Below is a small trained network, with its code and all its weights. Each question gives an input and a class and asks what happens when units are switched off, that is, made to give their printed mean instead of their output.

import numpy as np


def w(rows, s, z=0):
    codes = np.array(rows[::2]) - 128.0
    scale = np.full(codes.shape[1], s)
    scale[-1] = z or s
    return codes * scale


def norm(h):
    return h / np.sqrt((h * h).mean(-1, keepdims=True) + 1e-5)


def f(y):
    return y / 2 * (1 + np.tanh(0.7978845608 * (y + 0.044715 * y**3)))


def log_softmax(a):
    a = a - a.max(-1, keepdims=True)
    return a - np.log(np.exp(a).sum(-1, keepdims=True))


def net(x, mask):
    res = np.array(x, float).reshape(1, 8) / 4 @ E
    u = 0
    for l in range(3):
        y = f(norm(res) @ A[l][:, :-1].T + A[l][:, -1])
        res = res + np.where(mask[u : u + 7], y, B[l][:, -1]) @ B[l][:, :-1]
        u += 7
    return log_softmax(norm(res)[-1] @ U[:, :-1].T + U[:, -1])


A, B = {}, {}
E = w([
[129,127,129,128,128,125,129],'x0',
[69,122,121,102,73,176,87],'x1',
[110,107,158,27,110,73,158],'x2',
[38,149,149,178,76,106,196],'x3',
[129,129,129,129,127,131,127],'x4',
[203,2,193,167,21,168,143],'x5',
[94,68,71,101,151,171,207],'x6',
[127,128,126,130,129,128,129],'x7',
],0.0067)
A[0] = w([
[183,82,134,164,15,137,151,194],'L0N1',
[233,155,174,144,183,71,222,138],'L0N2',
[49,92,108,105,101,163,56,89],'L0N3',
[86,105,222,46,167,70,137,217],'L0N4',
[188,255,97,164,107,211,163,255],'L0N5',
[139,200,197,132,96,125,115,59],'L0N6',
[40,131,140,65,48,224,26,104],'L0N7',
],0.0073,0.0061)
B[0] = w([
[69,131,122,79,171,97,84,254],'L0N1',
[170,139,37,109,21,52,171,192],'L0N2',
[204,142,62,128,113,84,225,140],'L0N3',
[92,99,58,147,45,207,57,209],'L0N4',
[62,67,109,63,71,62,85,251],'L0N5',
[149,134,155,21,153,182,177,129],'L0N6',
[240,134,55,151,75,1,198,181],'L0N7',
],0.0083,0.0065)
A[1] = w([
[122,103,99,252,180,68,88,147],'L1N1',
[133,66,166,109,87,135,117,220],'L1N2',
[107,162,177,161,101,126,202,85],'L1N3',
[73,114,134,121,113,125,152,4],'L1N4',
[158,210,188,183,84,121,82,32],'L1N5',
[85,174,189,155,76,119,166,4],'L1N6',
[180,148,122,118,172,139,100,133],'L1N7',
],0.011,0.0025)
B[1] = w([
[117,120,79,89,40,182,141,179],'L1N1',
[115,174,142,171,174,113,99,254],'L1N2',
[174,164,122,139,135,97,172,122],'L1N3',
[172,139,130,156,136,98,87,161],'L1N4',
[126,113,154,2,84,162,232,135],'L1N5',
[168,190,136,210,161,178,152,141],'L1N6',
[159,199,125,124,149,218,158,126],'L1N7',
],0.0093,0.0054)
A[2] = w([
[132,192,225,28,89,81,125,87],'L2N1',
[214,127,74,16,104,172,66,253],'L2N2',
[166,192,163,77,102,114,110,41],'L2N3',
[69,183,169,164,64,69,185,215],'L2N4',
[90,49,101,130,197,146,204,95],'L2N5',
[58,140,106,200,106,175,158,206],'L2N6',
[203,2,230,201,65,135,133,148],'L2N7',
],0.0083,0.003)
B[2] = w([
[124,51,148,71,130,175,156,157],'L2N1',
[133,110,184,196,145,134,149,254],'L2N2',
[139,123,43,79,165,116,189,135],'L2N3',
[190,104,142,155,182,132,113,218],'L2N4',
[190,73,185,14,93,128,130,137],'L2N5',
[159,122,187,123,140,164,111,170],'L2N6',
[56,245,48,80,154,106,186,159],'L2N7',
],0.013,0.0078)
U = w([
[191,172,44,142,80,53,186,103],'0',
[13,248,109,86,214,96,109,116],'1',
[173,70,179,29,90,185,173,102],'2',
[126,99,142,167,134,101,88,253],'3',
[206,149,170,222,216,146,121,71],'4',
[120,98,134,158,116,100,86,192],'5',
[111,81,133,169,128,87,94,118],'6',
[64,98,150,169,39,150,90,69],'7',
],0.012,0.0047)

Each question gives the input, the list of numbers given to net, and the class t.
The units are the neurons (one row each of A and B). Each row of codes is followed by its name. A weight is (code - 128) times the scale printed after its matrix; where a second scale follows, it is the last column's (A, B and U).
mask holds one flag per neuron, layer by layer. A switched-off neuron (its flag False) gives its mean, the last column of its row in B, instead of its output. The means were averaged over made-up inputs and are rounded, as every weight is.
A unit's drop is (log p(t) with every unit on - log p(t) with that unit switched off) / (log p(t) with every unit on - log p(t) with every unit switched off).
The circuit of an input: a set's keep is (log p(t) with only the set's units on - log p(t) with every unit switched off) / (log p(t) with every unit on - log p(t) with every unit switched off). Starting from the 12 units with the biggest drops (on a tie, the unit counted first), units are removed one at a time, each time the one whose removal leaves the highest keep (on an exact tie, the one counted first), for as long as the keep stays at least 0.8.
units of the circuit, in order: the units of the circuit, biggest drop first
most important unit: the unit with the biggest drop
top k neurons: the k neurons with the biggest drops, biggest first
k most important neurons of layer l: the k neurons of layer l with the biggest drops, biggest first
input [6,5,4,5,-4,-1,8,-6], class 2: units of the circuit, in order => L2N5, L0N5
input [-5,-7,-5,5,-4,4,3,-5], class 0: 2 most important neurons of layer 2 => L2N2, L2N1
input [0,0,8,-6,2,3,3,-7], class 7: top 2 neurons => L0N4, L2N4
input [6,6,3,-8,-2,7,-8,-1], class 2: top 2 neurons => L2N1, L1N5
input [-5,-7,1,8,8,1,-7,-6], class 4: most important unit => L2N4
input [-2,2,2,-5,-4,-4,-1,5], class 4: top 2 neurons => L2N2, L0N1
input [-4,2,-7,6,-5,-5,5,-3], class 7: 2 most important neurons of layer 2 => L2N2, L2N7
input [8,-8,-7,-3,7,6,-4,-2], class 0: 2 most important neurons of layer 0 => L0N2, L0N4
input [3,4,2,-6,3,5,-5,4], class 4: units of the circuit, in order => L2N2, L0N5
input [-8,7,5,2,-7,8,8,7], class 1: top 4 neurons => L2N7, L0N2, L0N5, L1N2
input [1,5,3,-6,-3,4,-2,4], class 4: top 2 neurons => L2N2, L0N5
input [-6,-1,0,-8,-3,2,6,7], class 4: top 4 neurons => L2N2, L1N7, L0N5, L2N1
input [-8,5,6,4,-7,3,-8,0], class 2: top 4 neurons => L2N1, L0N5, L0N2, L1N5
input [1,-3,-8,-7,2,1,-1,7], class 7: most important unit => L1N1
input [8,-7,-2,1,-4,-2,-8,4], class 2: 2 most important neurons of layer 2 => L2N1, L2N7
input [-8,0,-4,6,8,-6,3,4], class 3: 4 most important neurons of layer 2 => L2N7, L2N4, L2N6, L2N3
input [7,-3,2,-5,-2,-5,0,1], class 3: 2 most important neurons of layer 2 => L2N2, L2N7
input [-3,1,0,3,5,-5,0,8], class 6: 2 most important neurons of layer 0 => L0N1, L0N5
input [5,-8,4,-8,-1,-8,3,-1], class 0: 3 most important neurons of layer 2 => L2N4, L2N6, L2N7
input [-3,7,-5,7,1,7,-3,-5], class 0: units of the circuit, in order => L2N7
